Below are the code and all the weights of a small trained network. Each question names an input and a class and asks about switching units off, where a switched-off unit gives its printed mean instead of its output.

import numpy as np


def w(rows, s, z=0):
    codes = np.array(rows[::2]) - 128.0
    scale = np.full(codes.shape[1], s)
    scale[-1] = z or s
    return codes * scale


def norm(h):
    return h / np.sqrt((h * h).mean(-1, keepdims=True) + 1e-5)


def f(y):
    return y / 2 * (1 + np.tanh(0.7978845608 * (y + 0.044715 * y**3)))


def log_softmax(a):
    a = a - a.max(-1, keepdims=True)
    return a - np.log(np.exp(a).sum(-1, keepdims=True))


def net(x, mask):
    res = np.array(x, float).reshape(1, 8) / 4 @ E
    u = 0
    for l in range(2):
        y = f(norm(res) @ A[l][:, :-1].T + A[l][:, -1])
        res = res + np.where(mask[u : u + 10], y, B[l][:, -1]) @ B[l][:, :-1]
        u += 10
    return log_softmax(norm(res)[-1] @ U[:, :-1].T + U[:, -1])


A, B = {}, {}
E = w([
[128,126,127,129,128,129,130],'x0',
[128,126,130,128,126,127,129],'x1',
[197,159,112,78,28,214,114],'x2',
[126,122,130,128,127,129,129],'x3',
[128,128,129,128,128,127,129],'x4',
[164,81,65,37,123,58,143],'x5',
[129,128,128,129,126,125,130],'x6',
[253,73,104,205,155,116,92],'x7',
],0.0019)
A[0] = w([
[172,80,68,10,129,26,115,30],'0.n0',
[161,188,63,78,28,196,89,99],'0.n1',
[87,180,215,253,106,216,61,95],'0.n2',
[175,108,62,20,120,71,92,51],'0.n3',
[90,95,80,121,109,152,50,102],'0.n4',
[221,62,61,191,148,88,101,136],'0.n5',
[230,107,67,161,177,171,203,164],'0.n6',
[186,92,96,12,131,42,125,12],'0.n7',
[62,122,167,59,104,120,200,80],'0.n8',
[68,110,81,140,144,32,90,20],'0.n9',
],0.0028,0.0011)
B[0] = w([
[64,156,59,244,134,182,145,214],'0.n0',
[166,90,207,95,185,127,151,241],'0.n1',
[103,83,1,196,91,165,239,246],'0.n2',
[131,149,166,207,95,173,232,196],'0.n3',
[147,168,158,119,120,84,179,124],'0.n4',
[74,119,157,118,87,151,40,250],'0.n5',
[120,126,149,109,104,134,50,209],'0.n6',
[69,100,78,208,93,177,190,190],'0.n7',
[129,178,127,129,136,151,66,151],'0.n8',
[148,119,198,105,144,108,167,116],'0.n9',
],0.0033,0.0016)
A[1] = w([
[50,120,180,158,171,92,132,241],'1.n0',
[86,101,178,160,237,30,128,75],'1.n1',
[90,132,174,167,148,48,122,38],'1.n2',
[29,218,112,4,142,153,161,175],'1.n3',
[199,127,102,162,132,138,14,254],'1.n4',
[96,80,120,166,172,64,157,109],'1.n5',
[214,140,180,78,51,209,156,74],'1.n6',
[116,55,64,56,63,24,168,101],'1.n7',
[127,100,19,174,94,146,205,32],'1.n8',
[91,243,174,78,112,91,200,162],'1.n9',
],0.0036,0.00081)
B[1] = w([
[210,131,102,69,112,127,120,184],'1.n0',
[182,171,118,45,130,180,154,174],'1.n1',
[170,130,155,58,132,194,166,126],'1.n2',
[155,28,153,211,95,73,65,241],'1.n3',
[3,109,169,113,107,37,116,229],'1.n4',
[141,223,174,95,66,180,166,162],'1.n5',
[135,205,143,43,254,92,186,251],'1.n6',
[107,154,167,239,174,225,136,117],'1.n7',
[57,209,52,213,133,168,204,235],'1.n8',
[150,97,98,180,124,103,35,188],'1.n9',
],0.0031,0.0021)
U = w([
[88,139,59,192,107,164,164,255],'0',
[116,54,149,131,89,71,7,98],'1',
[182,170,156,34,176,136,144,32],'2',
],0.013,0.00032)

Each question gives the input, the list of numbers given to net, and the class t.
The units are the neurons (one row each of A and B). Each row of codes is followed by its name. A weight is (code - 128) times the scale printed after its matrix; where a second scale follows, it is the last column's (A, B and U).
mask holds one flag per neuron, layer by layer. A switched-off neuron (its flag False) gives its mean, the last column of its row in B, instead of its output. The means were averaged over made-up inputs and are rounded, as every weight is.
A unit's drop is (log p(t) with every unit on - log p(t) with that unit switched off) / (log p(t) with every unit on - log p(t) with every unit switched off).
The circuit of an input: a set's keep is (log p(t) with only the set's units on - log p(t) with every unit switched off) / (log p(t) with every unit on - log p(t) with every unit switched off). Starting from the 12 units with the biggest drops (on a tie, the unit counted first), units are removed one at a time, each time the one whose removal leaves the highest keep (on an exact tie, the one counted first), for as long as the keep stays at least 0.8.
circuit, biggest first: the units of the circuit, biggest drop first
k most important neurons: the k neurons with the biggest drops, biggest first
k most important neurons of layer l: the k neurons of layer l with the biggest drops, biggest first
drop when u is switched off: that unit's drop, to one decimal
input [-4,-4,-7,7,-1,7,3,3], class 0: 3 most important neurons of layer 1 : 1.n6, 1.n7, 1.n8
input [-6,-2,7,-6,-5,-6,-5,5], class 2: 3 most important neurons of layer 0 : 0.n0, 0.n7, 0.n1
input [-6,-5,-4,0,1,4,4,-7], class 1: circuit, biggest first : 1.n3
input [8,8,3,-7,8,8,-6,7], class 0: circuit, biggest first : 0.n0, 1.n8
input [-7,-1,5,-3,0,-4,8,4], class 2: circuit, biggest first : 1.n6, 0.n0
input [-6,8,-4,5,5,-6,-7,8], class 1: 4 most important neurons of layer 0 : 0.n0, 0.n7, 0.n3, 0.n5
input [-2,0,3,7,-2,8,-7,6], class 0: 2 most important neurons : 0.n7, 0.n3
input [4,2,-4,-6,-2,7,1,7], class 0: 4 most important neurons : 0.n7, 0.n0, 0.n3, 1.n3
input [5,-5,-6,-5,-4,4,2,-2], class 2: 2 most important neurons of layer 0 : 0.n2, 0.n9
input [7,0,5,-5,8,3,-7,-5], class 1: 4 most important neurons : 1.n3, 0.n2, 1.n9, 1.n1
input [7,7,-8,1,-3,7,-1,0], class 2: 3 most important neurons : 0.n2, 1.n1, 0.n9
input [8,-5,-6,-2,-5,-2,-3,-7], class 1: 3 most important neurons of layer 1 : 1.n3, 1.n6, 1.n9
input [0,-6,7,1,-5,7,-5,-2], class 0: 3 most important neurons : 0.n7, 0.n0, 1.n8
input [3,-8,6,-3,5,2,-3,4], class 2: circuit, biggest first : 1.n6
input [0,3,-7,-8,3,-6,-4,-8], class 1: 3 most important neurons : 1.n3, 0.n0, 1.n6
input [-1,3,-2,4,0,0,7,2], class 1: 3 most important neurons : 0.n5, 1.n6, 0.n1
input [0,-2,-7,-8,-1,-6,-5,5], class 2: 4 most important neurons : 0.n0, 0.n7, 1.n1, 0.n3
input [-1,5,5,1,1,8,1,1], class 0: 2 most important neurons : 0.n0, 0.n7
input [-3,7,4,1,7,-1,3,-4], class 1: 2 most important neurons of layer 1 : 1.n3, 1.n9
input [-1,5,4,-5,7,0,-5,-2], class 2: most important neuron : 1.n6
input [5,-3,-7,2,-5,1,-5,-4], class 2: drop when 1.n1 is switched off : 0.5
